Below is a small trained network, with its code and all its weights. Each question gives an input and a class and asks what happens when units are switched off, that is, made to give their printed mean instead of their output.

import numpy as np


def w(rows, s, z=0):
    codes = np.array(rows[::2]) - 128.0
    scale = np.full(codes.shape[1], s)
    scale[-1] = z or s
    return codes * scale


def f(y):
    return np.maximum(y, 0)


def log_softmax(a):
    a = a - a.max(-1, keepdims=True)
    return a - np.log(np.exp(a).sum(-1, keepdims=True))


def net(x, mask):
    res = np.array(x, float).reshape(1, 8) / 4 @ E
    y = f(res @ A[0][:, :-1].T + A[0][:, -1])
    res = res + np.where(mask, y, B[0][:, -1]) @ B[0][:, :-1]
    return log_softmax(res[-1] @ U[:, :-1].T + U[:, -1])


A, B = {}, {}
E = w([
[3,121,82,125,145,170],'x0',
[183,69,163,76,208,190],'x1',
[129,140,188,55,150,93],'x2',
[125,130,133,45,47,162],'x3',
[113,190,195,196,64,200],'x4',
[131,188,115,107,124,73],'x5',
[140,120,126,73,56,113],'x6',
[167,221,60,82,78,181],'x7',
],0.0069)
A[0] = w([
[135,118,161,153,73,98,197],'neuron 1',
[81,95,158,163,156,191,194],'neuron 2',
[97,100,94,53,138,121,123],'neuron 3',
[133,154,178,114,180,50,145],'neuron 4',
[140,116,144,138,133,86,91],'neuron 5',
[128,145,176,132,165,64,119],'neuron 6',
[100,113,154,159,60,134,166],'neuron 7',
[110,107,133,111,101,129,250],'neuron 8',
[59,130,152,147,89,158,206],'neuron 9',
[185,157,108,89,161,127,216],'neuron 10',
[104,132,103,120,136,116,196],'neuron 11',
[165,128,114,97,144,147,145],'neuron 12',
[108,133,148,88,124,155,245],'neuron 13',
[137,99,104,189,197,159,53],'neuron 14',
[141,118,145,167,223,108,240],'neuron 15',
[61,187,8,165,98,113,145],'neuron 16',
[100,87,108,78,177,109,213],'neuron 17',
[192,158,109,99,163,141,176],'neuron 18',
[178,125,149,124,68,126,173],'neuron 19',
[126,115,160,157,173,85,149],'neuron 20',
[195,147,130,111,66,122,194],'neuron 21',
[148,97,130,161,107,128,127],'neuron 22',
[98,160,61,148,107,111,80],'neuron 23',
],0.015,0.0021)
B[0] = w([
[113,155,170,128,94,124,199],'neuron 1',
[167,161,129,117,166,199,230],'neuron 2',
[45,136,121,102,162,109,198],'neuron 3',
[120,89,90,101,56,150,224],'neuron 4',
[126,121,131,130,95,141,169],'neuron 5',
[138,100,95,110,67,150,204],'neuron 6',
[127,195,174,126,119,139,210],'neuron 7',
[99,149,133,126,129,133,177],'neuron 8',
[162,189,105,115,131,163,221],'neuron 9',
[156,82,96,98,150,85,200],'neuron 10',
[112,132,119,142,128,127,163],'neuron 11',
[154,119,115,99,152,104,175],'neuron 12',
[118,154,95,97,147,127,186],'neuron 13',
[119,112,181,175,187,154,212],'neuron 14',
[137,46,153,150,109,184,252],'neuron 15',
[134,137,66,252,130,72,255],'neuron 16',
[45,107,122,111,152,140,219],'neuron 17',
[171,85,98,102,152,88,195],'neuron 18',
[128,164,173,112,128,83,210],'neuron 19',
[144,91,120,143,78,163,212],'neuron 20',
[159,139,168,109,126,55,226],'neuron 21',
[124,120,161,132,125,125,165],'neuron 22',
[133,144,93,191,115,102,191],'neuron 23',
],0.031,0.0089)
U = w([
[109,45,113,101,20,149,18],'0',
[2,87,95,68,175,99,129],'1',
[102,160,61,213,112,87,254],'2',
[170,206,106,78,163,178,89],'3',
[194,90,136,42,177,44,206],'4',
[122,175,224,100,75,77,47],'5',
[132,42,192,165,195,194,104],'6',
],0.0069,0.00097)

Each question gives the input, the list of numbers given to net, and the class t.
The units are the neurons (one row each of A and B). Each row of codes is followed by its name. A weight is (code - 128) times the scale printed after its matrix; where a second scale follows, it is the last column's (A, B and U).
mask holds one flag per neuron, in row order. A switched-off neuron (its flag False) gives its mean, the last column of its row in B, instead of its output. The means were averaged over made-up inputs and are rounded, as every weight is.
A unit's drop is (log p(t) with every unit on - log p(t) with that unit switched off) / (log p(t) with every unit on - log p(t) with every unit switched off).
The circuit of an input: a set's keep is (log p(t) with only the set's units on - log p(t) with every unit switched off) / (log p(t) with every unit on - log p(t) with every unit switched off). Starting from the 12 units with the biggest drops (on a tie, the unit counted first), units are removed one at a time, each time the one whose removal leaves the highest keep (on an exact tie, the one counted first), for as long as the keep stays at least 0.8.
circuit, biggest first: the units of the circuit, biggest drop first
most important unit: the unit with the biggest drop
k most important neurons: the k neurons with the biggest drops, biggest first
drop of u: that unit's drop, to one decimal
input [-8,-1,-7,-2,6,0,2,8], class 4: circuit, biggest first => (neuron 21)
input [1,-2,6,2,3,-8,8,-8], class 3: circuit, biggest first => (neuron 9; neuron 2)
input [2,2,-6,8,8,-2,-4,6], class 3: 2 most important neurons => (neuron 9; neuron 2)
input [-7,-6,5,6,-6,-3,7,-6], class 5: 2 most important neurons => (neuron 19; neuron 21)
input [-2,-6,-2,4,-1,-8,6,4], class 5: 3 most important neurons => (neuron 21; neuron 19; neuron 7)
input [-3,-4,7,-1,-8,-7,-3,5], class 1: circuit, biggest first => (neuron 17; neuron 3)
input [8,4,-2,-2,7,-6,-5,7], class 3: 2 most important neurons => (neuron 2; neuron 9)
input [-8,-3,-7,3,3,-6,-4,-6], class 5: circuit, biggest first => (neuron 1; neuron 7)
input [0,8,-8,-8,7,2,5,6], class 4: 2 most important neurons => (neuron 15; neuron 18)
input [0,-7,-8,-3,1,-2,-4,-8], class 6: 3 most important neurons => (neuron 14; neuron 15; neuron 2)
input [1,-7,4,-1,6,-3,1,-2], class 3: 2 most important neurons => (neuron 9; neuron 7)
input [-2,-7,2,-5,7,0,-7,-8], class 0: 2 most important neurons => (neuron 6; neuron 4)
input [2,6,0,4,6,1,7,1], class 5: 3 most important neurons => (neuron 21; neuron 19; neuron 2)
input [-5,-5,0,-3,5,8,6,1], class 5: most important unit => neuron 21
input [8,3,7,8,1,-4,7,-8], class 1: 2 most important neurons => (neuron 3; neuron 17)
input [4,-3,-2,8,3,1,4,1], class 2: drop of neuron 16 => 1.5
input [2,0,4,-8,6,4,-3,3], class 0: drop of neuron 1 => -0.1
input [3,-5,2,6,-4,-5,3,1], class 2: drop of neuron 16 => 1.0
